In the rows, zero is written as 128.
Each row is followed by its class.
124  133  131  128  139  131  126  95  131  122  111  124  124  128  121  202  130  135  102  132  140  137  148  129  126  126  143  143  121  137  132  113  130  130  125  126  135  115  123  130  129  115  96  151  129  136  123  135  134  133  123  86  128  139  134  127  138  129  128  109  94  130  124  136  111  123  118  129  107  158  116  129  122  124  132  112 -> talip
133  127  126  125  137  125  116  136  120  128  149  121  123  137  126  184  129  115  134  125  135  136  110  127  128  122  133  131  122  125  125  117  134  138  128  122  128  138  123  132  130  117  128  125  133  123  125  128  119  139  133  137  128  142  128  126  135  133  129  125  112  127  138  129  161  118  122  133  125  148  130  125  117  125  129  118 -> kote
123  128  127  128  137  124  122  138  131  126  165  123  119  139  122  201  125  113  133  112  134  126  118  137  127  113  160  129  124  129  132  137  99  139  124  124  130  131  127  135  134  115  130  110  129  127  123  125  115  136  127  159  126  154  112  130  126  134  129  129  128  129  130  134  102  112  119  127  116  129  135  121  131  126  123  126 -> kote
140  126  129  136  126  129  122  155  106  123  158  124  128  145  135  113  134  114  149  118  139  138  114  134  130  120  126  117  123  115  116  114  105  128  130  115  123  152  128  125  134  128  154  105  130  134  131  120  118  138  135  156  136  168  124  129  148  135  134  134  129  124  155  126  169  121  133  130  162  146  136  125  138  136  123  132 -> zez
133  129  139  133  121  124  140  143  163  122  114  129  121  88  126  45  149  135  118  139  136  141  139  124  130  110  106  156  121  133  133  135  84  109  144  130  124  128  97  128  141  145  132  146  129  135  125  138  133  130  121  65  145  132  142  117  125  129  122  129  142  139  120  132  52  143  119  136  139  117  128  134  100  124  125  143 -> talip
125  128  129  123  131  130  126  135  142  126  122  129  124  115  118  128  129  129  123  132  125  131  121  128  132  134  129  136  125  135  129  129  142  131  125  130  128  118  125  132  125  131  110  144  126  115  123  132  130  125  129  115  128  105  130  123  110  127  128  127  114  132  117  131  117  129  117  131  119  113  120  132  116  125  130  120 -> talip
124  132  127  123  144  125  125  100  130  122  113  121  134  123  112  172  136  128  102  130  133  117  133  124  126  141  130  147  127  146  137  136  157  131  124  128  132  114  124  135  110  126  88  164  129  123  106  134  133  121  121  84  126  91  138  114  114  129  126  102  92  123  114  134  118  133  121  129  97  133  116  127  120  118  132  107 -> lifa
126  130  132  127  139  132  115  130  141  124  145  121  118  129  116  211  124  117  127  118  130  134  123  134  130  120  154  139  117  129  130  129  118  139  124  123  130  120  124  136  136  110  110  130  128  119  119  131  126  124  129  135  124  136  123  129  113  131  127  130  99  134  122  136  102  114  108  130  110  136  125  121  116  124  128  109 -> kote
133  127  128  134  129  134  126  124  108  122  141  119  126  135  134  189  126  125  135  120  131  130  143  132  129  126  137  129  123  122  123  115  116  129  131  122  123  134  133  129  134  116  130  113  127  144  119  131  133  134  128  147  129  154  128  130  139  129  128  135  123  128  142  131  145  125  129  129  139  149  128  124  135  130  125  123 -> zez
124  127  132  121  125  132  132  118  161  130  113  130  122  101  121  175  122  131  118  133  122  134  139  127  134  120  136  142  122  136  139  143  129  130  130  136  130  106  119  131  134  118  103  150  125  120  127  138  138  123  129  104  123  107  129  126  107  124  121  135  130  141  113  135  79  132  109  132  99  110  122  131  111  119  127  117 -> lifa
122  130  133  130  121  124  131  133  165  123  83  129  125  96  125  45  140  146  101  146  139  145  139  126  134  128  111  156  115  134  131  118  109  114  133  130  128  122  114  126  129  137  113  156  127  132  135  134  141  126  128  45  137  119  145  126  131  129  128  119  126  138  107  130  67  139  116  134  135  119  118  131  106  126  133  126 -> talip
126  128  125  127  124  125  126  133  126  129  128  129  127  137  129  98  128  128  129  132  135  142  114  129  129  118  128  122  125  121  130  115  112  125  126  124  129  139  129  125  127  125  140  111  132  131  140  121  121  133  127  126  130  152  127  129  143  133  132  120  134  125  131  126  139  122  130  127  136  139  131  129  135  129  132  129 -> zez
118  135  125  131  150  122  112  114  142  123  118  121  125  146  118  153  139  123  92  135  166  138  112  133  130  103  152  150  109  127  125  102  98  132  119  106  143  137  121  129  117  105  96  140  132  127  126  123  115  141  117  64  131  174  136  120  160  139  136  80  81  131  122  137  106  108  73  131  110  180  120  122  115  124  137  104 -> lifa
135  131  125  137  139  127  114  118  89  121  154  117  133  166  132  188  137  110  131  121  137  121  122  130  123  124  136  124  126  120  121  104  120  134  126  112  132  147  132  122  125  115  136  108  133  135  118  119  114  140  129  140  133  175  128  127  160  136  134  109  106  120  159  125  186  113  138  127  136  176  130  124  140  130  129  122 -> zez
121  130  130  127  123  125  137  124  152  131  103  131  127  118  127  79  125  142  117  137  138  132  130  128  131  125  127  135  126  130  128  129  120  126  128  130  132  120  128  122  127  130  117  138  126  124  136  131  136  125  123  99  128  118  131  129  126  126  129  123  133  133  109  127  88  134  122  129  123  116  127  130  123  125  133  130 -> talip
129  130  128  146  138  126  116  150  117  119  179  120  114  150  131  189  139  106  146  99  139  125  130  139  127  121  164  122  127  123  126  137  68  135  124  120  122  149  131  136  142  121  148  85  129  136  111  137  117  135  130  184  131  181  109  136  132  131  129  136  129  130  147  131  100  112  132  123  141  142  139  118  134  136  114  131 -> lifa
135  127  128  141  130  135  122  120  118  120  124  126  118  135  135  179  130  130  126  120  140  142  156  135  134  125  148  136  118  117  119  107  92  124  124  120  130  130  137  124  141  111  123  113  131  144  124  134  140  135  126  129  133  166  131  142  150  130  131  134  123  135  136  132  109  125  125  127  143  151  124  125  137  132  123  121 -> zez
127  126  124  141  134  122  115  170  114  121  152  122  113  143  132  115  134  120  153  97  133  124  123  140  133  148  170  107  119  120  118  149  97  141  112  122  127  146  163  129  131  126  132  81  132  126  115  128  131  117  126  211  121  134  102  148  108  119  138  149  129  129  126  124  87  118  125  114  159  94  127  112  145  139  116  128 -> lifa
128  126  131  127  131  127  124  136  140  124  139  120  122  125  119  139  137  120  122  127  137  135  121  130  130  113  131  142  120  134  129  128  111  129  133  127  124  129  113  134  133  126  126  131  130  127  122  130  124  134  128  106  132  143  131  123  127  134  125  120  115  139  135  137  109  123  118  134  125  137  131  126  113  125  130  122 -> kote
138  123  139  143  121  130  135  157  150  119  153  121  112  87  125  115  143  121  139  116  132  140  148  129  133  104  121  152  123  123  131  143  69  118  144  130  117  128  96  133  157  139  146  122  129  136  119  145  135  129  127  117  139  143  131  123  114  128  119  157  148  142  135  137  55  136  115  136  150  108  132  126  99  129  114  134 -> lifa
120  132  128  126  139  124  121  108  130  126  133  126  128  138  120  177  127  129  113  126  134  119  132  129  123  123  147  131  128  132  132  134  127  136  123  129  133  122  127  131  124  121  113  134  129  127  117  131  123  126  126  122  121  131  123  127  126  129  128  109  115  124  123  133  106  121  122  125  103  137  121  125  128  123  128  121 -> kote
126  129  126  131  134  129  121  125  131  124  138  124  119  131  124  211  122  122  128  123  134  133  134  131  131  119  154  137  120  123  129  120  108  133  128  124  132  122  129  131  139  110  118  124  129  127  124  133  129  136  128  137  127  148  124  132  130  131  128  132  118  132  129  134  110  119  119  129  117  144  129  123  127  126  127  114 -> kote
123  126  125  124  135  125  118  135  140  127  153  122  124  134  120  185  127  115  130  121  133  125  106  129  128  110  145  130  115  132  135  133  110  137  128  123  128  128  125  136  130  118  130  127  127  119  124  125  116  134  122  130  116  145  121  122  130  135  123  121  115  131  129  135  115  115  115  132  107  137  128  123  119  120  126  120 -> kote
138  127  129  136  133  139  124  113  107  117  142  121  141  141  134  211  126  122  138  114  128  128  149  128  128  133  135  125  125  125  125  119  136  132  127  123  124  127  138  129  132  116  123  115  129  140  118  130  135  130  131  159  128  134  128  133  137  126  129  138  117  123  144  128  165  130  135  123  132  150  126  127  132  129  123  120 -> zez
140  124  126  151  136  105  119  211  136  118  162  115  116  112  117  45  182  105  150  110  152  139  88  139  141  138  126  144  122  139  114  152  74  126  128  108  118  167  111  137  128  153  141  111  133  120  103  127  118  118  133  141  137  132  120  126  93  125  138  130  109  126  128  132  61  125  116  131  181  79  128  114  99  143  114  132 -> lifa
132  134  129  142  151  116  130  108  116  117  127  116  131  136  121  100  168  122  97  125  152  121  146  126  122  134  123  157  133  143  132  137  110  130  128  118  128  138  110  136  112  140  106  150  128  142  92  139  125  123  115  68  135  126  141  117  132  129  128  87  94  118  136  135  82  124  131  129  123  144  120  123  107  124  126  123 -> talip
